Below is a small trained network, with its code and all its weights. Each question gives an input and a target symbol and asks what happens when units are switched off, that is, made to give their printed mean instead of their output.

import numpy as np


def w(rows, s, z=0):
    codes = np.array(rows[::2]) - 128.0
    scale = np.full(codes.shape[1], s)
    scale[-1] = z or s
    return codes * scale


def f(y):
    return np.maximum(y, 0)


def softmax(a):
    e = np.exp(a - a.max(-1, keepdims=True))
    return e / e.sum(-1, keepdims=True)


def log_softmax(a):
    a = a - a.max(-1, keepdims=True)
    return a - np.log(np.exp(a).sum(-1, keepdims=True))


def net(x, mask):
    ids = ['ΔΞΨαβγεζηλμπφ'.index(c) for c in x.split()]
    T = len(ids)
    res = E[ids] + P[:T]
    r = res
    for j in range(2):
        rows = slice(3 * j, 3 * j + 3)
        q, k, v = (r @ M[0][rows].T for M in (Q, K, V))
        z = softmax(np.where(np.tri(T) > 0, q @ k.T / 3**0.5, -1e9)) @ v
        o = O[0][rows]
        res = res + np.where(mask[j], z, o[:, -1]) @ o[:, :-1]
    y = f(res @ A[0][:, :-1].T + A[0][:, -1])
    res = res + np.where(mask[2:14], y, B[0][:, -1]) @ B[0][:, :-1]
    return log_softmax(res[-1] @ U[:, :-1].T + U[:, -1])


Q, K, V, O, A, B = {}, {}, {}, {}, {}, {}
E = w([
[57,233,163],'Δ',
[224,174,114],'Ξ',
[146,51,145],'Ψ',
[92,118,92],'α',
[97,107,132],'β',
[135,203,16],'γ',
[150,173,46],'ε',
[167,142,192],'ζ',
[169,89,81],'η',
[38,222,88],'λ',
[54,68,103],'μ',
[254,48,178],'π',
[112,170,243],'φ',
],0.016)
P = w([
[114,137,160],'0',
[101,42,44],'1',
[178,104,164],'2',
[130,182,148],'3',
[119,45,6],'4',
[223,46,183],'5',
[144,210,111],'6',
[124,54,2],'7',
[250,44,175],'8',
[117,187,144],'9',
[97,47,23],'10',
],0.0046)
Q[0] = w([
[6,82,178],'head 1',
[112,72,65],'head 1',
[133,155,73],'head 1',
[56,140,122],'head 2',
[88,188,148],'head 2',
[241,129,141],'head 2',
],0.011)
K[0] = w([
[1,2,163],'head 1',
[109,87,72],'head 1',
[140,195,50],'head 1',
[71,215,105],'head 2',
[100,179,138],'head 2',
[201,72,123],'head 2',
],0.0081)
V[0] = w([
[24,132,167],'head 1',
[9,31,177],'head 1',
[2,37,150],'head 1',
[209,106,90],'head 2',
[183,186,142],'head 2',
[199,107,202],'head 2',
],0.0096)
O[0] = w([
[119,205,115,80],'head 1',
[196,165,116,157],'head 1',
[254,220,86,139],'head 1',
[139,56,176,189],'head 2',
[75,163,127,119],'head 2',
[151,119,253,253],'head 2',
],0.0073,0.0035)
A[0] = w([
[182,101,154,112],'neuron 1',
[108,82,146,120],'neuron 2',
[168,102,246,68],'neuron 3',
[162,105,104,76],'neuron 4',
[238,119,160,123],'neuron 5',
[142,125,96,1],'neuron 6',
[111,125,96,20],'neuron 7',
[186,127,142,13],'neuron 8',
[144,124,173,57],'neuron 9',
[92,91,205,97],'neuron 10',
[190,62,114,77],'neuron 11',
[139,145,93,30],'neuron 12',
],0.013,0.0063)
B[0] = w([
[59,182,155,191],'neuron 1',
[158,74,123,173],'neuron 2',
[131,197,103,251],'neuron 3',
[83,75,174,142],'neuron 4',
[91,121,105,223],'neuron 5',
[98,166,64,129],'neuron 6',
[86,30,39,131],'neuron 7',
[164,152,117,146],'neuron 8',
[236,129,2,160],'neuron 9',
[243,153,89,201],'neuron 10',
[60,93,247,192],'neuron 11',
[131,164,78,134],'neuron 12',
],0.0069,0.015)
U = w([
[42,218,139,79],'Δ',
[217,19,105,21],'Ξ',
[103,180,235,254],'Ψ',
[158,116,95,229],'α',
[127,103,94,231],'β',
[39,124,60,41],'γ',
[69,58,81,104],'ε',
[170,106,170,51],'ζ',
[67,79,253,233],'η',
[123,162,72,176],'λ',
[190,114,45,105],'μ',
[236,128,253,41],'π',
[140,231,221,37],'φ',
],0.0077,0.0059)

Each question gives the input, a string of symbols that net reads in full, and the target symbol t.
The units are the heads (3 rows each of Q, K, V and O) and the neurons (one row each of A and B). Each row of codes is followed by its name. A weight is (code - 128) times the scale printed after its matrix; where a second scale follows, it is the last column's (O, A, B and U).
mask holds one flag per unit, heads first, then neurons. A switched-off unit (its flag False) gives its mean, the last column of its rows in O or B, instead of its output. The means were averaged over made-up inputs and are rounded, as every weight is.
A unit's drop is (log p(t) with every unit on - log p(t) with that unit switched off) / (log p(t) with every unit on - log p(t) with every unit switched off).
The circuit of an input: a set's keep is (log p(t) with only the set's units on - log p(t) with every unit switched off) / (log p(t) with every unit on - log p(t) with every unit switched off). Starting from the 12 units with the biggest drops (on a tie, the unit counted first), units are removed one at a time, each time the one whose removal leaves the highest keep (on an exact tie, the one counted first), for as long as the keep stays at least 0.8.
units of the circuit, in order: the units of the circuit, biggest drop first
most important unit: the unit with the biggest drop
top k neurons: the k neurons with the biggest drops, biggest first
which heads matter: for each layer, one digit per head in row order, 1 if its drop is at least 0.15 and else 0, layers parted by /
drop of u: that unit's drop, to one decimal
input β γ φ π β Δ λ γ, target ε: which heads matter -> 10
input Ψ μ φ β φ μ μ β Ψ, target Ψ: which heads matter -> 10
input ζ Ψ φ Ψ α π β α Ψ, target π: which heads matter -> 01
input π φ μ Ψ μ π π Ψ Ψ, target π: units of the circuit, in order -> (head 2; neuron 10)
input Ψ β Ψ η, target η: most important unit -> neuron 10
input φ μ λ, target λ: top 3 neurons -> (neuron 11; neuron 1; neuron 12)
input Ψ φ φ Ξ α η, target η: top 2 neurons -> (neuron 11; neuron 9)
input φ λ π φ β ε γ π, target π: top 3 neurons -> (neuron 10; neuron 11; neuron 3)
input β Ψ γ β Ψ Ψ Ξ, target Ξ: top 2 neurons -> (neuron 10; neuron 2)
input Ψ α μ Ξ, target Ξ: drop of head 1 -> 1.2
input Δ λ φ Ψ Ξ Ψ γ, target γ: drop of neuron 10 -> 0.1
input μ ε Ψ Ψ ε β ζ ε π ζ π, target π: drop of neuron 10 -> 1.2
input φ Ψ γ η λ, target γ: drop of neuron 9 -> 0.1
